Below is a small trained network, with its code and all its weights. Each question gives an input and a target symbol and asks what happens when units are switched off, that is, made to give their printed mean instead of their output.

import numpy as np


def w(rows, s, z=0):
    codes = np.array(rows[::2]) - 128.0
    scale = np.full(codes.shape[1], s)
    scale[-1] = z or s
    return codes * scale


def f(y):
    return y / 2 * (1 + np.tanh(0.7978845608 * (y + 0.044715 * y**3)))


def softmax(a):
    e = np.exp(a - a.max(-1, keepdims=True))
    return e / e.sum(-1, keepdims=True)


def log_softmax(a):
    a = a - a.max(-1, keepdims=True)
    return a - np.log(np.exp(a).sum(-1, keepdims=True))


def net(x, mask):
    ids = ['αβγδεζηθλμπστφψω'.index(c) for c in x.split()]
    T = len(ids)
    res = E[ids] + P[:T]
    q, k, v = (res @ M[0].T for M in (Q, K, V))
    z = softmax(np.where(np.tri(T) > 0, q @ k.T / 2**0.5, -1e9)) @ v
    res = res + np.where(mask[0], z, O[0][:, -1]) @ O[0][:, :-1]
    y = f(res @ A[0][:, :-1].T + A[0][:, -1])
    res = res + np.where(mask[1:9], y, B[0][:, -1]) @ B[0][:, :-1]
    return log_softmax(res[-1] @ U[:, :-1].T + U[:, -1])


Q, K, V, O, A, B = {}, {}, {}, {}, {}, {}
E = w([
[97,137,89,129,86,47,102,65,125,105,165],'α',
[130,120,126,138,130,143,110,165,88,201,154],'β',
[29,173,109,119,210,141,253,61,124,86,124],'γ',
[163,97,110,120,143,218,140,122,78,141,143],'δ',
[150,122,143,154,130,192,142,161,90,149,108],'ε',
[91,149,133,145,109,151,63,136,109,127,61],'ζ',
[129,180,157,154,107,150,146,131,81,139,93],'η',
[106,146,102,115,58,109,149,98,118,87,135],'θ',
[127,106,137,183,106,110,175,177,154,92,139],'λ',
[121,109,110,146,164,121,84,131,117,182,196],'μ',
[94,119,135,161,99,111,115,202,141,129,118],'π',
[119,141,122,139,149,184,65,87,96,122,87],'σ',
[101,114,101,125,148,158,41,137,114,151,139],'τ',
[118,125,114,102,85,162,144,163,93,145,146],'φ',
[111,101,122,184,156,105,101,132,160,102,151],'ψ',
[163,93,136,196,182,131,145,125,128,154,173],'ω',
],0.026)
P = w([
[88,159,61,89,194,117,225,156,178,136,114],'0',
[79,204,2,117,201,104,217,189,144,90,129],'1',
[130,167,117,26,189,106,171,148,173,114,130],'2',
[66,145,49,171,155,143,184,138,118,120,140],'3',
[53,83,177,48,175,111,200,92,144,208,107],'4',
[94,109,85,164,111,156,154,91,155,144,130],'5',
[14,127,102,189,158,135,174,166,63,81,155],'6',
[55,104,198,82,138,110,126,119,112,128,148],'7',
[58,117,109,223,114,158,132,140,76,83,169],'8',
[71,41,218,104,124,120,147,86,113,176,137],'9',
[136,84,124,192,57,170,98,67,128,122,171],'10',
[36,73,161,244,108,165,144,142,38,76,175],'11',
[74,60,238,140,95,123,107,104,79,103,154],'12',
],0.015)
Q[0] = w([
[138,146,202,58,161,115,118,140,144,98,151],'h0',
[251,182,88,103,104,131,99,131,218,144,105],'h0',
],0.024)
K[0] = w([
[48,213,4,198,185,143,161,188,48,78,169],'h0',
[122,171,41,53,226,96,194,144,194,160,54],'h0',
],0.011)
V[0] = w([
[144,77,99,103,255,228,11,140,106,195,165],'h0',
[127,174,132,89,86,212,111,60,36,86,39],'h0',
],0.0087)
O[0] = w([
[186,130,186,34,183,65,128,173,93,82,127,253],'h0',
[177,225,5,89,173,135,153,159,235,150,119,111],'h0',
],0.013,0.0063)
A[0] = w([
[104,149,116,179,109,178,139,104,177,171,150,51],'n0',
[191,133,126,83,159,64,128,168,100,97,100,31],'n1',
[140,173,59,118,125,170,144,135,211,165,147,86],'n2',
[99,76,171,149,110,121,128,105,70,114,123,7],'n3',
[199,166,100,82,167,83,126,165,142,107,117,97],'n4',
[172,138,152,72,163,88,121,163,106,74,119,135],'n5',
[135,141,148,152,166,98,217,2,151,60,181,109],'n6',
[146,157,130,87,76,217,146,169,64,155,59,194],'n7',
],0.0092,0.02)
B[0] = w([
[187,125,72,38,156,87,185,92,49,62,141,173],'n0',
[107,140,184,124,104,201,43,79,210,107,232,198],'n1',
[111,160,241,156,80,134,90,136,117,111,103,193],'n2',
[183,160,151,94,152,172,253,125,198,123,125,179],'n3',
[137,48,129,125,140,132,148,73,120,105,57,205],'n4',
[132,162,72,171,102,149,155,142,72,172,115,252],'n5',
[45,122,82,114,189,110,100,190,124,170,85,151],'n6',
[109,119,99,140,147,73,64,144,184,130,128,189],'n7',
],0.012,0.024)
U = w([
[111,58,135,124,131,22,115,93,115,127,145,180],'α',
[138,98,160,137,97,67,100,191,51,225,114,184],'β',
[89,138,137,101,152,159,136,137,116,159,96,84],'γ',
[191,152,73,25,190,149,150,140,221,97,173,162],'δ',
[207,110,93,67,172,57,129,197,145,136,116,217],'ε',
[112,57,193,162,117,65,86,139,87,141,34,135],'ζ',
[132,236,145,162,131,120,138,88,173,191,156,170],'η',
[149,124,134,49,72,119,146,118,66,111,70,51],'θ',
[115,135,111,143,71,210,189,102,150,172,103,62],'λ',
[141,199,145,94,137,166,161,124,138,185,186,104],'μ',
[63,99,154,203,50,189,137,149,135,238,106,113],'π',
[132,129,166,118,149,173,130,69,128,117,64,8],'σ',
[82,87,179,104,115,176,75,130,87,134,136,131],'τ',
[111,138,103,97,147,108,122,179,248,164,224,238],'φ',
[117,74,205,92,235,12,114,103,189,2,207,144],'ψ',
[193,96,167,116,155,87,154,129,50,148,57,93],'ω',
],0.0064,0.011)

Each question gives the input, a string of symbols that net reads in full, and the target symbol t.
The units are the heads (2 rows each of Q, K, V and O) and the neurons (one row each of A and B). Each row of codes is followed by its name. A weight is (code - 128) times the scale printed after its matrix; where a second scale follows, it is the last column's (O, A, B and U).
mask holds one flag per unit, heads first, then neurons. A switched-off unit (its flag False) gives its mean, the last column of its rows in O or B, instead of its output. The means were averaged over made-up inputs and are rounded, as every weight is.
A unit's drop is (log p(t) with every unit on - log p(t) with that unit switched off) / (log p(t) with every unit on - log p(t) with every unit switched off).
The circuit of an input: a set's keep is (log p(t) with only the set's units on - log p(t) with every unit switched off) / (log p(t) with every unit on - log p(t) with every unit switched off). Starting from all 9 units, units are removed one at a time, each time the one whose removal leaves the highest keep (on an exact tie, the one counted first), for as long as the keep stays at least 0.8.
units of the circuit, in order: the units of the circuit, biggest drop first
unit that matters most: the unit with the biggest drop
top k neurons: the k neurons with the biggest drops, biggest first
input λ ζ α τ α μ δ σ ψ ω λ, target ω: units of the circuit, in order	[h0; n1; n3]
input α τ μ ψ δ τ η μ, target η: units of the circuit, in order	[n2; h0]
input η α ε τ θ η π ε ψ ζ δ ω φ, target ω: units of the circuit, in order	[h0; n3]
input τ ζ ε β θ ψ β θ ω, target θ: top 3 neurons	[n0; n2; n1]
input α η λ φ α, target φ: units of the circuit, in order	[h0; n4]
input τ δ δ α ψ τ μ δ, target μ: top 4 neurons	[n5; n3; n4; n1]
input α η τ τ δ τ λ τ, target λ: units of the circuit, in order	[h0; n3; n0]
input τ μ ε, target μ: top 3 neurons	[n5; n3; n4]
input α τ ψ α, target ψ: unit that matters most	n5
input π τ ζ α τ τ ζ, target τ: units of the circuit, in order	[n1; n5; h0; n3]
input η τ δ η, target δ: top 3 neurons	[n1; n2; n4]
input ψ τ σ θ, target σ: top 3 neurons	[n4; n2; n1]
input η η ψ ψ η φ α β ψ η φ γ, target γ: top 2 neurons	[n6; n1]
input η τ τ η η ψ τ σ δ θ, target δ: unit that matters most	h0
input ω τ β, target τ: units of the circuit, in order	[n1; h0; n5; n4]
input ε σ τ α ε σ λ θ η, target θ: units of the circuit, in order	[n0; h0; n1]
input ω η ψ η σ η β, target η: units of the circuit, in order	[h0; n2; n0]
input τ ω η τ, target η: top 2 neurons	[n2; n4]
input τ δ θ α δ α, target δ: top 2 neurons	[n1; n2]
input η δ ψ μ, target ψ: unit that matters most	n5
